Here is a tiny trained network, its code and every weight. The questions are about switching its units off for an input and a class, where a switched-off unit gives its printed mean instead of its output.

import numpy as np


def w(rows, s, z=0):
    codes = np.array(rows[::2]) - 128.0
    scale = np.full(codes.shape[1], s)
    scale[-1] = z or s
    return codes * scale


def f(y):
    return np.maximum(y, 0)


def log_softmax(a):
    a = a - a.max(-1, keepdims=True)
    return a - np.log(np.exp(a).sum(-1, keepdims=True))


def net(x, mask):
    res = np.array(x, float).reshape(1, 2) / 4 @ E
    y = f(res @ A[0][:, :-1].T + A[0][:, -1])
    res = res + np.where(mask, y, B[0][:, -1]) @ B[0][:, :-1]
    return log_softmax(res[-1] @ U[:, :-1].T + U[:, -1])


A, B = {}, {}
E = w([
[161,72,96,250,163,216,102,171],'x0',
[54,78,157,37,221,54,83,202],'x1',
],0.013)
A[0] = w([
[169,29,85,149,156,197,91,186,97],'n1',
[91,81,147,201,133,181,131,182,100],'n2',
[81,1,103,84,159,102,42,193,101],'n3',
[97,164,155,52,133,119,175,84,78],'n4',
[133,147,182,66,109,106,175,29,73],'n5',
[166,117,112,153,106,49,90,178,120],'n6',
[146,196,76,175,88,163,192,6,88],'n7',
[70,99,188,66,221,91,32,208,154],'n8',
[122,5,105,193,144,150,102,121,73],'n9',
[81,244,181,92,73,79,163,113,109],'n10',
[98,235,196,65,119,101,147,120,148],'n11',
[181,47,96,209,171,149,120,167,139],'n12',
[54,94,152,87,201,96,95,213,65],'n13',
[212,140,69,170,58,140,233,87,70],'n14',
[116,91,101,169,118,173,85,163,80],'n15',
[117,143,128,134,90,114,102,161,254],'n16',
[171,209,102,170,83,154,154,41,149],'n17',
[175,93,79,166,188,167,51,173,138],'n18',
],0.0092,0.016)
B[0] = w([
[172,171,152,77,130,105,159,104,184],'n1',
[175,162,130,70,124,78,146,113,170],'n2',
[88,99,68,168,178,160,157,110,204],'n3',
[158,182,118,69,137,101,168,66,162],'n4',
[154,156,125,69,134,103,153,34,161],'n5',
[96,130,103,109,128,154,118,144,139],'n6',
[92,86,112,156,188,160,181,92,198],'n7',
[103,81,133,159,152,163,150,128,249],'n8',
[168,158,121,71,141,113,140,65,166],'n9',
[152,157,162,92,116,86,142,110,184],'n10',
[126,129,171,120,125,98,145,123,197],'n11',
[141,147,173,104,120,103,143,121,202],'n12',
[104,130,85,144,188,158,171,93,197],'n13',
[98,102,94,121,180,163,150,100,189],'n14',
[155,125,119,75,139,116,164,103,155],'n15',
[147,129,247,205,36,120,65,228,224],'n16',
[78,89,122,183,147,163,152,137,212],'n17',
[124,124,184,84,112,100,149,126,192],'n18',
],0.014,0.021)
U = w([
[75,90,85,176,207,200,181,67,103],'0',
[187,193,150,29,144,79,176,47,109],'1',
[126,118,210,227,65,135,111,247,255],'2',
[125,160,92,133,115,121,67,145,100],'3',
[139,146,105,132,143,135,71,80,91],'4',
[127,175,73,159,120,112,84,166,99],'5',
[113,169,71,106,138,141,124,154,98],'6',
],0.011,0.0081)

Each question gives the input, the list of numbers given to net, and the class t.
The units are the neurons (one row each of A and B). Each row of codes is followed by its name. A weight is (code - 128) times the scale printed after its matrix; where a second scale follows, it is the last column's (A, B and U).
mask holds one flag per neuron, in row order. A switched-off neuron (its flag False) gives its mean, the last column of its row in B, instead of its output. The means were averaged over made-up inputs and are rounded, as every weight is.
A unit's drop is (log p(t) with every unit on - log p(t) with that unit switched off) / (log p(t) with every unit on - log p(t) with every unit switched off).
top k neurons: the k neurons with the biggest drops, biggest first
drop of u: that unit's drop, to one decimal
input [-5,-5], class 0: top neuron -> [n17]
input [-3,3], class 2: top 2 neurons -> [n7; n14]
input [-8,-8], class 0: top 2 neurons -> [n17; n7]
input [-6,-6], class 0: top 4 neurons -> [n17; n7; n14; n1]
input [-4,4], class 0: top 2 neurons -> [n8; n1]
input [-7,-8], class 0: top 2 neurons -> [n17; n7]
input [-3,0], class 2: drop of n9 -> 0.1
input [-2,0], class 2: drop of n9 -> 0.0
input [-6,-8], class 0: drop of n17 -> 0.1
input [0,3], class 2: top 2 neurons -> [n7; n14]
